[-21.9 -15.6  -4.1  -8.1  -7.4  17.9   7.7 -28.5 -25.2   8.0   4.8  -2.4
   5.7 -21.8 -15.2  20.2  21.4   1.0  22.3  11.0  19.1  27.9  -6.4   8.3
 -27.7   9.0   5.1   0.4  -5.8   4.9   5.0   1.7 -11.0  15.0  21.8 -24.7
   5.1   5.7 -32.9   1.8   3.5  -6.7 -13.1 -24.6  11.6 -27.0  13.9  14.7
 -23.9  -8.1   4.9  -9.3  13.1   7.9  -4.1   6.2] | Fupop
[-21.8 -27.0  -5.2  34.8  10.0  14.4  26.0 -12.7   3.5  36.3   0.0  -6.3
 -19.8 -18.9   4.7  40.5 -47.4  25.7  -1.5  15.7  29.8   0.1  -2.5  41.0
 -40.2 -14.3   8.1  -7.3 -21.0  10.9  29.1   7.2  27.5  21.8  27.1 -12.7
 -13.7  18.1 -41.7  -1.8   7.8 -25.9 -21.6 -38.2  -6.0  -7.6  11.0  20.9
 -28.6  27.9   3.1 -15.0   0.4 -10.4  -8.8  -8.8] | nore
[-24.8  -7.1  -9.6  13.4  -7.6  11.2  42.7  -7.2  -2.0  19.2   1.5  -6.2
 -11.2 -17.1 -14.5  32.4 -20.5  27.3  24.9  11.0  11.6   1.6  -4.3  13.7
 -34.4 -15.3   6.3  12.5 -18.8  15.8  19.1  -5.0  27.0  -4.7  17.5 -13.8
  11.5  26.4 -12.5  -6.0   0.6 -21.8 -22.5 -39.7  -2.4 -14.2   2.1  14.5
   2.0  13.7  -1.8 -36.2   8.3   5.1  -1.1  -7.6] | vid
[-44.2  -7.9   8.2 -15.6  -5.2  18.4  31.3  -7.8  -5.1  26.6  -9.1   7.1
   2.5 -43.8  -1.8  28.5 -31.8  34.2  44.9   9.9  25.2  -2.4  -9.2   2.8
 -24.7   5.7  12.2  30.1 -45.8  12.7  27.4  -9.0  12.8 -26.9  46.4 -36.8
  16.6   9.5 -26.9   0.1  34.5 -26.2 -24.3 -33.4   9.9 -27.2  -1.1  13.9
 -12.8   4.7  -6.6 -60.5  19.7  10.4  10.6 -10.1] | vid
[ -3.7 -21.2  -0.9 -27.2   5.3  26.4 -14.4 -34.8 -32.1 -35.3 -13.4   3.5
  12.1 -34.3 -24.8 -32.4   5.8  -9.2  19.7 -11.2  12.9  30.2  -0.7  30.7
 -35.4  35.6   3.3 -15.0 -30.7  11.8   6.7   0.7 -13.1  28.7  21.8  14.4
 -24.9  26.2 -65.1  17.5  21.2 -15.3 -26.7   9.3  21.8 -39.1 -19.4  16.5
  -3.0  24.4   2.3   0.1  29.8  20.2   4.8 -10.8] | Fupop
[-23.0 -30.2 -10.8  16.0  18.8   3.2  -7.7 -23.2 -13.5  12.1   0.6 -14.4
 -13.5 -17.0 -16.6  13.3  13.7   0.1  19.5   5.4  14.7  16.1  -4.9  12.1
 -29.7   1.3   5.9  -0.7 -27.7  -2.2   6.3   8.7  -9.1  16.9  25.6 -46.7
  -5.9  15.6 -27.0  -2.3  -5.0 -11.5 -23.1 -36.4   7.3  -6.6   6.9   3.7
 -30.5   9.7   4.8   1.5  -2.4   4.3 -13.5   2.2] | guzud
[-25.4 -18.0  13.5   5.9  20.3   7.4   5.9  -3.2  -8.7  22.4  -5.8 -17.3
  -8.3 -19.7  -4.1  38.4 -25.2 -10.6  35.2   5.4  15.7  16.9 -14.5  20.9
 -19.5   7.9  -5.9   5.9 -42.3   3.9  16.6   9.0  -7.1  -0.4  36.5 -31.0
  -1.4  -2.2 -31.7  -8.1   8.9  -7.8 -11.6 -12.1   6.5 -10.8   6.5   9.8
 -27.7  12.7  -2.1 -17.5   4.6  -4.3  -7.5  -4.1] | guzud
[-47.1 -33.5   4.7 -11.9   8.8  15.9  23.6 -16.4 -21.2  20.8  -3.7 -26.8
   7.7 -28.8 -14.7  28.6   3.6  15.2  60.6   5.4  20.3  18.2  -2.7  -2.8
 -36.0   0.5   8.5  18.2 -34.0  10.9  14.7  -0.6  -5.1 -14.6  43.2 -57.1
   9.2  -0.5 -34.4 -15.3   3.5 -14.5 -23.6 -39.3  11.9 -19.9   2.2   2.3
 -28.4   1.7  -2.4 -36.8   4.0  15.8   1.4  -1.5] | guzud
[-19.4  -2.1   0.1  -6.1  -9.1  11.4  27.8   0.3  -2.9   9.2   1.8   5.1
   1.5 -30.5  -2.2  13.0 -22.8  23.7  23.8   8.5  15.3  -7.9  -5.9  -2.4
 -21.3  -2.6  11.9  23.3 -33.8  22.2  15.2  -7.8  16.9 -11.1  20.6  -4.1
   2.8   6.2  -9.3  -4.4  21.7 -13.4 -15.3 -13.4  -0.6  -6.9  -0.4   8.4
   0.8   4.4 -14.5 -36.7  15.9  12.4   2.6  -3.0] | vid
[-36.1 -17.4  -5.8  10.2   8.4  10.9  51.7  -6.6  -4.5  47.0  -9.3  -7.8
   5.1 -30.2  -6.0  37.6 -40.1  32.7  40.4  16.6  29.7  -7.3  -6.2  21.0
 -34.3 -10.5   7.9   7.3 -40.2  15.7  33.7  -6.3  33.4 -16.9  42.2 -27.3
  -4.6  18.3 -36.5 -11.6  20.4 -27.0 -27.6 -41.4  -7.4  -7.4  -1.6  12.7
 -27.1  36.5  -4.7 -38.5  11.2  14.0   1.1  -8.7] | vid
[-49.6 -42.5  -1.8  -1.6   7.9  21.8  15.0 -26.1 -22.8  -2.5  17.3 -33.1
  -4.2 -29.7  -2.9  46.3 -69.8  13.4   6.2  12.6  33.4  22.6   0.1  17.7
 -54.7 -18.5   2.2   1.0   5.0   6.7  17.5  28.4   5.5   4.6  24.5 -39.1
  -8.6 -13.9 -67.9  13.0   0.8 -15.2 -46.5 -39.9   7.2 -38.7   8.3  11.4
 -26.3   7.6   1.3 -15.4  42.8 -11.7   3.7 -10.5] | Sipum
[-33.1 -22.7   0.1 -20.3  24.8  14.3  19.0 -19.5  -0.4  34.2 -27.4  -5.9
  -6.1 -43.7  -7.5  14.6  -7.9  24.8  25.6   8.4  32.0   0.1   4.8  21.9
  -6.2   7.0   5.5   7.9 -39.3  -1.6  26.2   2.7  -5.2 -10.7  53.9 -24.2
  -8.7  14.3 -50.1   4.4  34.9  -8.9 -17.8 -32.9   3.7 -21.5   3.3  11.8
 -42.2  24.1  -0.6 -22.0  12.9  19.8  12.1 -13.3] | Dal

[-17.3  11.7  -6.8  17.0  -0.3  -8.3  13.7  -0.9 -31.7  -5.8   1.1 -10.5
 -16.8  13.2  -7.7   5.3  32.9   7.3   3.1 -25.1   0.7 -13.2 -10.5  -4.2
  -7.6 -17.4  -0.7 -39.0  -2.0  38.3 -14.3 -31.8  18.8  -2.2  -9.6  -4.0
   1.6  -7.5   7.0  -0.2 -55.0   7.7  -9.1  16.7   5.6  -5.8 -10.8 -20.1
  -4.1  -0.6  35.1   8.6   4.5 -14.4  27.6 -13.8] | Y
[ -9.6   9.3  -9.0   0.9  -0.5   0.0  -2.4   2.8 -13.7   1.9  -3.6   5.4
  -9.4   3.5   6.0 -13.2  11.6   4.3   6.1   1.1  -1.0  -5.4  -7.4   0.1
  -1.1   4.2   3.2 -20.4   1.0  -2.8  -6.2 -19.0  -7.2  -0.5 -10.8   2.4
  -6.0   2.3   4.2   2.1 -12.6   8.6  -3.6   5.1 -22.7  -5.6  -0.8  -5.8
   8.4   7.0  14.7  -1.7  -8.4  -1.1  -9.1  -4.0] | Y
[-10.7  16.3 -16.5  26.8   1.1  -3.4  15.1   5.7 -25.4  -1.3  -0.9  -5.7
 -12.8   8.1  -9.7   2.1  27.2   6.7  11.3 -17.0  -1.2 -10.7  -5.1   3.7
  -8.8  -5.3  -2.8 -35.9  -1.5  43.3 -11.5 -37.5   8.4   4.6 -18.6 -12.9
   8.8  -5.0   8.5   5.0 -55.8   2.4  -7.3  10.3 -15.5  -6.8 -12.4 -23.6
   2.8  12.3  22.4   3.4   2.5 -12.0  14.6  -2.6] | Y
[  8.4  -5.4  -2.0   9.6  -2.4   0.5   0.9  -2.6  -8.0  -4.5 -12.5  15.0
  -1.2   4.8  -9.7  -4.5 -13.8  11.7  -3.4  -4.6   3.5   2.9  -1.2  -6.3
   2.3 -11.2  -2.4   2.2   2.3  13.2   1.0 -11.3  12.3   0.9   5.4  -1.4
   4.1   3.4   8.3   1.8 -15.9 -34.1   1.0  -2.3 -15.6  -5.8   9.5  -3.2
  -2.8  -0.6  -0.1  -1.7  -4.4   2.5   0.8   1.4] | Y
[ -5.4  11.5  -0.5  11.6   3.2  -2.3   2.6  10.0 -17.6   1.2   7.2   7.3
 -19.4   7.4  20.4 -39.7  22.3  16.5   3.1 -10.7  -2.5   0.2  -5.9   1.8
   2.9   2.6   8.6 -23.8  -1.5 -13.4 -16.8 -42.1  52.5  -0.1   5.0  -6.9
 -32.2  16.4   8.8  -3.6 -25.3   9.4  14.8  -4.9  -5.6   8.7 -11.8  -6.1
  22.8   7.9  34.7  -6.4  -0.3   3.2 -20.2   1.8] | Y
[ 18.7 -14.5   0.6  11.9  -3.1  -2.6   3.7   3.1 -12.2  -7.9 -11.6  -8.3
 -26.2  -2.2 -21.1  20.6 -17.3  10.4 -10.1  -4.7   0.7   8.4  -2.8  -7.9
 -12.8  -1.0  -6.2  17.8  -2.0  16.8  13.0   8.3  35.0   3.0  21.9 -12.8
  25.3   8.7   7.4   1.9   1.2 -11.0   4.1   8.8  14.4 -14.5  18.5  -1.0
 -16.1  -3.8 -14.4  -2.1   6.8   3.7  17.5   6.0] | Y
[  0.2   1.5  -9.3  10.0  -6.4  -7.9   2.4   8.3 -13.8   1.4  -7.0   1.4
 -39.9   0.5   4.5 -11.1  -5.6  15.2   1.0   6.7   5.0   7.2  -2.4   0.5
  -5.5  -3.8  -4.8 -14.2  -2.8 -10.3 -11.7 -29.3  26.5  -3.8   8.4  -7.3
  -8.8   2.1  12.5   5.8 -17.4   3.4   5.2  -4.3 -27.5  -3.6   4.6  -1.5
  10.6   2.9  12.2   0.6  -6.7  -1.9  -4.8  -0.2] | Y
[-15.4   8.7  -6.2  -8.2  -0.4  -2.0  -6.0 -35.5   4.4  -1.5   9.4   0.1
   1.5   8.0  -5.4   1.1  -7.8  -3.9  12.8  24.3  -0.3  -4.0  10.7  -1.2
   0.1  -2.5  -7.0 -27.5   4.6   3.9  -7.4  11.5 -63.1  -1.9  -7.1  10.2
  66.0   5.8   0.3  10.9   9.5  10.3 -10.7 -19.5 -47.0   4.9  13.2   1.2
  19.1  -7.3  -3.9  -2.1 -10.9   4.8  -4.3  -4.4] | C
